Table B holds the same points as the rows below, measured another way and shuffled. Each row below is followed by which row of B it is.
In the rows, 128 means zero.
B (37 x 17):
[[145  83 125  94 110 127 151 160  96 120 153 142 167 106 166 122 104]
 [148  64 128  97  87 122 146 174  93 120 152 146 186  94 176 102 106]
 [157  83 136  97  93 115 132 164  95 122 128 144 171  97 164 102 100]
 [152 108 144 109 135 126 127 141  98 104 122 146 154 134 139 139 110]
 [148  71 122  95  99 127 146 170  97 119 150 142 176 101 174 110 106]
 [157  82 153 101 101 119 130 157  85 112 135 139 167 110 160 109 106]
 [146  75 109  90  98 130 149 163 100 125 151 145 178  97 176 112 102]
 [155  81 136  91  88 121 140 166  90 124 139 146 179  93 171 111  95]
 [144  76 128  94  98 128 143 163  98 117 142 142 179 104 172 109 112]
 [144  53 106  84  73 132 149 175  97 129 157 145 192  81 188  96 107]
 [145  77 125  91 104 124 149 164  92 121 153 141 169 108 173 120 107]
 [151  72 113 106  88 133 135 169 108 117 139 151 178 104 160  94 121]
 [144  57 106  84  82 133 155 173  98 127 162 147 189  86 185 104 105]
 [160  89 153  92 101 113 130 153  85 117 131 138 164 105 159 122  97]
 [159  67 135  94  71 126 132 165  83 126 137 149 180  89 173  80 103]
 [145  42 108  82  54 135 151 186  89 134 158 156 204  72 193  71 110]
 [156  94 139 100 104 118 131 149  98 118 129 144 157 113 161 119 101]
 [145 103 143 102 114 116 133 148 102 121 126 132 159 111 155 126 102]
 [148  77 127  98  95 127 138 164  97 115 146 145 174 102 162  99 113]
 [152  65 119  84  86 128 148 167  89 121 155 150 180  91 181 101 105]
 [144  88 116 100 110 125 151 157 107 119 149 143 166 114 164 123 111]
 [141  75 113 101  97 135 146 160 104 121 145 150 182 107 164  95 121]
 [147  52 109  84  76 126 155 176  88 133 163 150 186  84 187  93 101]
 [152  85 132  99 105 121 126 153  92 110 130 148 164 117 155 112 116]
 [153  77 134  93  83 121 131 158  92 130 133 152 172  96 168  89 103]
 [146  88 147 101 106 114 127 158  96 117 128 140 165 113 161 112 113]
 [144  62 120  87  91 130 150 174  92 127 158 146 186  94 179 112 101]
 [153 101 142 103 113 121 128 152  98 118 130 139 160 112 157 124 105]
 [158  73 135  88  92 123 141 164  82 122 145 146 175  97 171 116  98]
 [156  81 136 100  91 122 132 159  88 115 136 150 169 106 164  95 104]
 [149  90 138 101  94 120 136 162  94 131 131 137 174 101 166 105 102]
 [150  77 141  97 105 122 138 166  88 120 128 142 184 106 167 106  98]
 [150 102 136 104 108 119 126 146  99 113 125 143 161 109 151 113 113]
 [152  81 145  98  81 118 131 156  86 119 133 139 166  98 164  95 114]
 [151  99 149 102 107 118 131 154 100 112 119 136 164 113 154 116 105]
 [142  64 114  92  91 133 152 170  99 130 156 147 184  99 174 108 102]
 [151  53 114  84  90 134 146 174  93 125 159 151 188  92 178  98 103]]
Rows of B count from 0, top down.

[114 141 105 144 147 124  93 133 141  96 180 133 133 122 131 163  90 169
 115 155]
34
[119 149 105 145 129 130  91 142 146  96 170 133 137 119 125 154  82 184
 122 142]
17
[118 193 110 141 142 141  95 141 153 117 150 131 136 129 120 150  54 171
 126 152]
0
[108 200 129 137 168 113  98 141 201 135 157 130 118 128 133 159  40 144
 122 131]
12
[ 97 158 131 136 160  87  85 134 152 119 183 133 107 123 148 175  87 139
 110 137]
33
[120 170  89 148 123 162 104 132 115  76 162 129 154 123 117 156 107 191
 119 169]
3
[105 170 121 145 148 108  78 142 171 109 187 130 117 119 138 178  65 162
 119 141]
7
[113 195 121 143 155 124  97 140 180 122 154 130 125 134 127 157  46 146
 122 132]
35
[106 194 138 137 175  95  96 140 206 137 168 129 118 132 137 161  46 128
 118 124]
9
[112 169 109 145 142 114  86 139 124 107 188 131 128 119 133 168  78 167
 115 149]
5
[108 195 125 143 163 114  96 140 173 127 166 130 124 123 130 165  53 156
 127 143]
19
[113 194 118 142 151 132 102 141 167 120 173 131 135 132 124 144  55 161
 127 140]
4
[106 189 119 134 159 127 100 127 162 112 165 129 127 130 128 159  54 157
 110 151]
8
[103 185 120 143 150 131  97 130 146  95 180 133 131 120 129 161 104 169
 114 157]
23
[ 91 198 153 132 196  71  93 124 231 150 186 129  95 135 149 176  46 102
 104 124]
15
[107 186 117 146 140 111  83 147 161 103 191 130 127 122 133 175  65 164
 122 149]
28
[109 153 116 159 144 104  98 135 162 108 183 133 122 124 137 163  80 161
 112 148]
30
[105 198 121 145 152 119  91 141 174 119 162 131 128 124 129 157  33 154
 123 141]
26
[ 99 171 140 139 169  76  81 129 181 129 203 130  99 122 154 187  87 123
 102 135]
14
[111 189 121 139 162 122 102 129 160 120 162 131 125 127 133 159  70 158
 113 149]
18
[109 186 127 142 162 115  93 136 171 122 174 129 123 131 132 163  45 147
 113 142]
1
[103 168 124 134 151  92  82 133 187 119 193 134 106 122 145 177  85 136
 107 139]
24
[113 166 113 147 128 125  68 153 138 101 197 130 125 118 135 171  80 175
 121 147]
13
[109 178  90 148 148 130  91 131 150  97 177 132 132 123 131 163  64 158
 110 158]
31
[108 160 112 138 141 117  87 134 149 101 183 132 124 120 134 154  85 158
 106 150]
25
[105 157 110 142 135 127  95 127 155 102 181 131 127 121 132 167  97 168
 108 150]
32
[117 158 106 147 130 132  90 140 139  95 171 133 140 118 127 159  89 181
 124 150]
27
[ 98 203 133 139 163 101  83 141 207 139 177 129 113 128 138 160  41 133
 119 128]
22
[118 194 112 141 136 144 111 140 157 114 152 131 139 132 118 144  67 172
 129 143]
20
[109 179 118 141 152 105  93 132 155 109 191 133 119 124 139 170  91 152
 112 155]
29
[115 196 116 135 143 131  73 138 158 112 152 130 130 134 125 159  57 164
 122 141]
10
[112 192 117 140 153 127  95 140 185 119 154 131 132 131 125 153  59 155
 125 140]
6
[109 179 131 139 168 125 131 122 176 125 193 132 127 131 130 146  88 125
 113 142]
11
[112 163 120 143 156 102  88 129 173 111 192 132 118 122 137 167  85 158
 106 147]
2
[ 97 190 118 139 165 120 123 122 172 128 155 131 124 134 131 145  75 135
 113 144]
21
[115 169 109 142 132 119  93 148 153 103 188 132 124 119 130 168 100 180
 128 144]
16
[114 207 127 140 162 119  94 138 181 120 166 130 126 125 133 158  52 145
 121 144]
36
